Below is a small trained network, with its code and all its weights. Each question gives an input and a target symbol and asks what happens when units are switched off, that is, made to give their printed mean instead of their output.

import numpy as np


def w(rows, s, z=0):
    codes = np.array(rows[::2]) - 128.0
    scale = np.full(codes.shape[1], s)
    scale[-1] = z or s
    return codes * scale


def f(y):
    return np.maximum(y, 0)


def softmax(a):
    e = np.exp(a - a.max(-1, keepdims=True))
    return e / e.sum(-1, keepdims=True)


def log_softmax(a):
    a = a - a.max(-1, keepdims=True)
    return a - np.log(np.exp(a).sum(-1, keepdims=True))


def net(x, mask):
    ids = ['ΘΞΠΨΩβγδεζηλμστ'.index(c) for c in x.split()]
    T = len(ids)
    res = E[ids] + P[:T]
    r = res
    for j in range(3):
        rows = slice(4 * j, 4 * j + 4)
        q, k, v = (r @ M[0][rows].T for M in (Q, K, V))
        z = softmax(np.where(np.tri(T) > 0, q @ k.T / 4**0.5, -1e9)) @ v
        o = O[0][rows]
        res = res + np.where(mask[j], z, o[:, -1]) @ o[:, :-1]
    y = f(res @ A[0][:, :-1].T + A[0][:, -1])
    res = res + np.where(mask[3:11], y, B[0][:, -1]) @ B[0][:, :-1]
    return log_softmax(res[-1] @ U[:, :-1].T + U[:, -1])


Q, K, V, O, A, B = {}, {}, {}, {}, {}, {}
E = w([
[79,77,233,111,200],'Θ',
[136,74,211,103,212],'Ξ',
[134,138,207,161,127],'Π',
[127,136,2,64,144],'Ψ',
[74,131,196,122,154],'Ω',
[182,104,91,101,184],'β',
[165,155,117,122,134],'γ',
[29,101,188,107,170],'δ',
[120,181,147,200,82],'ε',
[147,65,114,92,225],'ζ',
[91,164,84,108,116],'η',
[50,103,124,82,169],'λ',
[55,144,130,156,104],'μ',
[113,124,153,95,163],'σ',
[110,101,235,235,168],'τ',
],0.0062)
P = w([
[97,182,156,57,189],'0',
[104,64,72,142,154],'1',
[137,152,134,108,95],'2',
[94,205,122,122,211],'3',
[95,86,116,139,126],'4',
[137,145,139,99,87],'5',
[128,191,91,208,177],'6',
[97,89,118,138,111],'7',
[139,139,141,92,82],'8',
[248,97,99,122,179],'9',
[95,92,126,142,98],'10',
[139,130,142,85,79],'11',
],0.015)
Q[0] = w([
[33,193,198,48,187],'head 0',
[144,125,112,151,97],'head 0',
[117,188,41,185,228],'head 0',
[63,94,155,45,43],'head 0',
[98,71,108,115,52],'head 1',
[133,156,112,10,172],'head 1',
[122,39,118,203,24],'head 1',
[134,100,104,147,77],'head 1',
[252,39,103,233,115],'head 2',
[146,109,123,229,157],'head 2',
[131,45,120,20,161],'head 2',
[148,154,96,12,26],'head 2',
],0.022)
K[0] = w([
[123,151,211,29,83],'head 0',
[127,119,108,168,123],'head 0',
[85,198,113,114,184],'head 0',
[104,76,120,98,66],'head 0',
[136,73,114,81,103],'head 1',
[129,231,169,77,136],'head 1',
[121,5,86,132,82],'head 1',
[126,73,126,110,93],'head 1',
[163,154,85,241,178],'head 2',
[112,178,115,156,176],'head 2',
[104,50,107,139,113],'head 2',
[191,89,136,122,40],'head 2',
],0.03)
V[0] = w([
[52,24,201,191,215],'head 0',
[190,208,183,156,114],'head 0',
[66,209,161,164,108],'head 0',
[197,141,110,132,193],'head 0',
[156,180,141,112,107],'head 1',
[150,183,149,140,187],'head 1',
[125,179,151,92,121],'head 1',
[92,166,118,148,135],'head 1',
[221,138,248,158,110],'head 2',
[232,171,116,85,131],'head 2',
[163,95,169,117,227],'head 2',
[79,89,203,179,158],'head 2',
],0.017)
O[0] = w([
[249,87,171,160,196,199],'head 0',
[44,145,132,173,147,83],'head 0',
[91,150,200,119,167,210],'head 0',
[103,90,152,184,92,115],'head 0',
[129,143,181,125,136,75],'head 1',
[119,148,165,93,78,242],'head 1',
[132,143,185,144,112,166],'head 1',
[147,108,155,105,127,212],'head 1',
[145,135,140,241,173,3],'head 2',
[118,112,103,203,72,96],'head 2',
[150,45,178,154,155,193],'head 2',
[152,107,168,117,215,144],'head 2',
],0.018,0.0058)
A[0] = w([
[147,127,118,95,190,44],'neuron 0',
[120,215,157,149,203,52],'neuron 1',
[224,94,173,125,88,135],'neuron 2',
[246,75,114,134,103,138],'neuron 3',
[152,140,181,195,99,118],'neuron 4',
[120,123,110,94,122,254],'neuron 5',
[216,95,66,123,126,117],'neuron 6',
[100,35,114,118,75,95],'neuron 7',
],0.013,0.0086)
B[0] = w([
[118,163,79,155,86,198],'neuron 0',
[185,212,99,143,156,162],'neuron 1',
[197,93,72,88,87,251],'neuron 2',
[2,172,131,103,210,252],'neuron 3',
[65,99,144,187,105,177],'neuron 4',
[128,98,141,155,220,199],'neuron 5',
[196,108,178,178,77,226],'neuron 6',
[119,178,91,126,124,166],'neuron 7',
],0.02,0.026)
U = w([
[124,104,61,137,191,177],'Θ',
[122,24,145,172,210,168],'Ξ',
[162,69,186,225,194,145],'Π',
[93,200,98,77,65,146],'Ψ',
[215,136,115,156,71,213],'Ω',
[117,110,25,184,26,96],'β',
[84,117,154,162,90,166],'γ',
[166,180,37,76,56,42],'δ',
[128,208,157,149,117,44],'ε',
[88,89,74,72,75,84],'ζ',
[104,92,254,48,180,117],'η',
[169,80,137,40,127,95],'λ',
[197,176,180,72,163,50],'μ',
[172,20,182,138,102,224],'σ',
[140,184,36,214,74,1],'τ',
],0.0044,0.0063)

Each question gives the input, a string of symbols that net reads in full, and the target symbol t.
The units are the heads (4 rows each of Q, K, V and O) and the neurons (one row each of A and B). Each row of codes is followed by its name. A weight is (code - 128) times the scale printed after its matrix; where a second scale follows, it is the last column's (O, A, B and U).
mask holds one flag per unit, heads first, then neurons. A switched-off unit (its flag False) gives its mean, the last column of its rows in O or B, instead of its output. The means were averaged over made-up inputs and are rounded, as every weight is.
A unit's drop is (log p(t) with every unit on - log p(t) with that unit switched off) / (log p(t) with every unit on - log p(t) with every unit switched off).
The circuit of an input: a set's keep is (log p(t) with only the set's units on - log p(t) with every unit switched off) / (log p(t) with every unit on - log p(t) with every unit switched off). Starting from all 11 units, units are removed one at a time, each time the one whose removal leaves the highest keep (on an exact tie, the one counted first), for as long as the keep stays at least 0.8.
circuit, biggest first: the units of the circuit, biggest drop first
unit that matters most: the unit with the biggest drop
k most important neurons: the k neurons with the biggest drops, biggest first
heads that matter: for each layer, one digit per head in row order, 1 if its drop is at least 0.15 and else 0, layers parted by /
input η η Θ, target Ω: 3 most important neurons : (neuron 3; neuron 1; neuron 5)
input τ ε ζ σ, target τ: unit that matters most : neuron 1
input Θ Θ ζ ζ Ω, target Θ: circuit, biggest first : (neuron 3; head 1; head 0)
input Θ μ δ η σ δ Ξ, target η: circuit, biggest first : (head 0; neuron 0; head 1)
input δ η μ λ η η η Π ε Ψ, target η: 2 most important neurons : (neuron 2; neuron 0)
input Ψ Ω μ Θ λ, target Θ: circuit, biggest first : (neuron 5; neuron 0; head 1; head 2)
input Ξ Π Ξ Ξ, target Ξ: circuit, biggest first : (head 2; neuron 3; head 0)
input η η Ω η ε, target Θ: 2 most important neurons : (neuron 3; neuron 7)
input Θ μ λ Θ μ Θ β η β Θ, target β: 3 most important neurons : (neuron 3; neuron 7; neuron 4)
input β μ η η η Ω, target ε: circuit, biggest first : (head 2; head 0; neuron 2)
input δ μ Θ η Ω ζ σ μ γ, target β: 3 most important neurons : (neuron 2; neuron 4; neuron 5)
input ε Ω Ξ λ, target ε: circuit, biggest first : (head 0; neuron 1; neuron 2)
input μ Ψ ε η, target μ: 2 most important neurons : (neuron 1; neuron 3)
input Θ τ Ξ β δ σ η σ ζ Θ γ, target Θ: heads that matter : 110
input δ Ω ε σ Ξ Ω Θ σ ζ Θ τ, target Θ: circuit, biggest first : (neuron 3; neuron 2; head 0)
input Ξ η σ β η β η σ σ, target γ: unit that matters most : neuron 2
input Π σ η β, target Π: 3 most important neurons : (neuron 4; neuron 0; neuron 3)
input λ η λ Ψ τ η Θ η μ ε, target Θ: circuit, biggest first : (neuron 3; head 2; neuron 2; neuron 0)
input σ Ψ β Θ η Ψ Θ μ β η, target Θ: 3 most important neurons : (neuron 3; neuron 2; neuron 6)
input γ η Ω μ η β δ τ, target Θ: 2 most important neurons : (neuron 3; neuron 0)
input δ σ η Ξ β η η Ξ σ η μ λ, target η: 3 most important neurons : (neuron 2; neuron 0; neuron 6)
input γ Ξ γ η Ψ μ, target Θ: circuit, biggest first : (head 1)
input σ Ω Ω β η Ω γ, target β: 2 most important neurons : (neuron 3; neuron 7)
input η δ σ Ω, target η: circuit, biggest first : (neuron 0; head 1)
input η Ξ Ψ η σ ε σ ζ ζ, target λ: heads that matter : 010
input τ Ψ Ψ, target δ: heads that matter : 111
